Below is a small trained network, with its code and all its weights. Each question gives an input and a target symbol and asks what happens when units are switched off, that is, made to give their printed mean instead of their output.

import numpy as np


def w(rows, s, z=0):
    codes = np.array(rows[::2]) - 128.0
    scale = np.full(codes.shape[1], s)
    scale[-1] = z or s
    return codes * scale


def norm(h):
    return h / np.sqrt((h * h).mean(-1, keepdims=True) + 1e-5)


def f(y):
    return np.maximum(y, 0)


def softmax(a):
    e = np.exp(a - a.max(-1, keepdims=True))
    return e / e.sum(-1, keepdims=True)


def log_softmax(a):
    a = a - a.max(-1, keepdims=True)
    return a - np.log(np.exp(a).sum(-1, keepdims=True))


def net(x, mask):
    ids = ['ΓΔΩζπτ'.index(c) for c in x.split()]
    T = len(ids)
    res = E[ids] + P[:T]
    r = norm(res)
    for j in range(2):
        rows = slice(3 * j, 3 * j + 3)
        q, k, v = (r @ M[0][rows].T for M in (Q, K, V))
        z = softmax(np.where(np.tri(T) > 0, q @ k.T / 3**0.5, -1e9)) @ v
        o = O[0][rows]
        res = res + np.where(mask[j], z, o[:, -1]) @ o[:, :-1]
    y = f(norm(res) @ A[0][:, :-1].T + A[0][:, -1])
    res = res + np.where(mask[2:14], y, B[0][:, -1]) @ B[0][:, :-1]
    return log_softmax(norm(res)[-1] @ U[:, :-1].T + U[:, -1])


Q, K, V, O, A, B = {}, {}, {}, {}, {}, {}
E = w([
[143,92,181,6,85],'Γ',
[92,197,95,79,218],'Δ',
[160,116,76,146,163],'Ω',
[114,34,123,125,186],'ζ',
[185,64,128,201,117],'π',
[93,118,208,196,140],'τ',
],0.019)
P = w([
[207,204,119,219,240],'0',
[192,183,162,131,144],'1',
[91,200,48,192,110],'2',
[181,112,125,116,119],'3',
[69,152,2,204,80],'4',
[154,70,91,87,87],'5',
],0.01)
Q[0] = w([
[139,87,124,142,233],'head 0',
[130,42,180,131,205],'head 0',
[108,172,203,147,99],'head 0',
[125,116,252,32,137],'head 1',
[102,234,100,96,133],'head 1',
[139,91,166,115,49],'head 1',
],0.012)
K[0] = w([
[157,110,141,187,63],'head 0',
[119,172,156,156,60],'head 0',
[124,198,144,121,172],'head 0',
[172,69,138,132,73],'head 1',
[141,121,5,111,140],'head 1',
[165,159,153,121,101],'head 1',
],0.016)
V[0] = w([
[192,125,158,175,66],'head 0',
[101,7,195,189,125],'head 0',
[31,152,226,161,201],'head 0',
[213,146,122,122,100],'head 1',
[132,161,196,90,161],'head 1',
[167,76,77,160,151],'head 1',
],0.011)
O[0] = w([
[60,123,249,83,12,145],'head 0',
[160,16,181,197,104,26],'head 0',
[29,18,29,232,163,6],'head 0',
[129,52,175,174,43,148],'head 1',
[80,162,199,114,167,245],'head 1',
[255,86,190,102,116,221],'head 1',
],0.007,0.0023)
A[0] = w([
[167,62,56,124,140,120],'neuron 0',
[119,37,137,141,95,3],'neuron 1',
[122,43,178,107,93,2],'neuron 2',
[28,220,125,139,129,6],'neuron 3',
[7,201,103,160,145,203],'neuron 4',
[45,66,193,130,199,86],'neuron 5',
[171,138,100,85,157,53],'neuron 6',
[122,66,134,152,5,50],'neuron 7',
[55,175,93,57,134,171],'neuron 8',
[59,5,190,71,115,53],'neuron 9',
[221,73,141,97,126,75],'neuron 10',
[83,162,206,117,189,144],'neuron 11',
],0.011,0.0036)
B[0] = w([
[64,2,131,161,120,197],'neuron 0',
[139,160,237,126,122,162],'neuron 1',
[101,83,96,77,217,166],'neuron 2',
[40,80,136,164,236,190],'neuron 3',
[81,138,187,241,197,254],'neuron 4',
[192,15,143,168,194,188],'neuron 5',
[167,110,88,92,128,208],'neuron 6',
[59,175,158,179,73,169],'neuron 7',
[9,148,140,72,45,251],'neuron 8',
[158,27,25,63,206,196],'neuron 9',
[48,133,114,123,125,236],'neuron 10',
[182,57,116,165,99,195],'neuron 11',
],0.0089,0.0059)
U = w([
[126,156,142,211,17,180],'Γ',
[39,198,70,175,138,140],'Δ',
[164,179,145,118,128,254],'Ω',
[212,89,57,120,189,43],'ζ',
[123,124,246,114,102,90],'π',
[106,47,97,182,133,96],'τ',
],0.011,0.0049)

Each question gives the input, a string of symbols that net reads in full, and the target symbol t.
The units are the heads (3 rows each of Q, K, V and O) and the neurons (one row each of A and B). Each row of codes is followed by its name. A weight is (code - 128) times the scale printed after its matrix; where a second scale follows, it is the last column's (O, A, B and U).
mask holds one flag per unit, heads first, then neurons. A switched-off unit (its flag False) gives its mean, the last column of its rows in O or B, instead of its output. The means were averaged over made-up inputs and are rounded, as every weight is.
A unit's drop is (log p(t) with every unit on - log p(t) with that unit switched off) / (log p(t) with every unit on - log p(t) with every unit switched off).
The circuit of an input: a set's keep is (log p(t) with only the set's units on - log p(t) with every unit switched off) / (log p(t) with every unit on - log p(t) with every unit switched off). Starting from the 12 units with the biggest drops (on a tie, the unit counted first), units are removed one at a time, each time the one whose removal leaves the highest keep (on an exact tie, the one counted first), for as long as the keep stays at least 0.8.
circuit, biggest first: the units of the circuit, biggest drop first
most important unit: the unit with the biggest drop
k most important neurons: the k neurons with the biggest drops, biggest first
heads that matter: for each layer, one digit per head in row order, 1 if its drop is at least 0.15 and else 0, layers parted by /
drop when u is switched off: that unit's drop, to one decimal
input Ω Γ Ω, target ζ: most important unit => head 1
input π ζ τ Γ, target τ: circuit, biggest first => (neuron 9; head 0)
input Δ Δ Ω Δ, target Ω: circuit, biggest first => (head 1; head 0; neuron 9)
input Γ Δ Ω ζ, target ζ: circuit, biggest first => (neuron 9; neuron 4)
input Δ Γ ζ Δ, target ζ: circuit, biggest first => (head 0; head 1)
input Ω π Ω, target Γ: heads that matter => 10
input Ω Δ Ω Γ π Δ, target π: heads that matter => 10
input τ ζ Γ Γ, target ζ: 2 most important neurons => (neuron 9; neuron 2)
input π Ω Ω, target Γ: heads that matter => 11
input Ω Γ Ω Γ ζ Δ, target ζ: heads that matter => 11
input π Ω π ζ, target π: 2 most important neurons => (neuron 1; neuron 7)
input Ω Δ Ω Ω Γ Δ, target Ω: drop when head 0 is switched off => 0.6
input Δ Ω π, target Γ: drop when head 0 is switched off => 0.3
input Γ Δ Γ, target Δ: drop when neuron 9 is switched off => 0.0
input Ω ζ Ω τ τ Δ, target τ: most important neuron => (neuron 0)
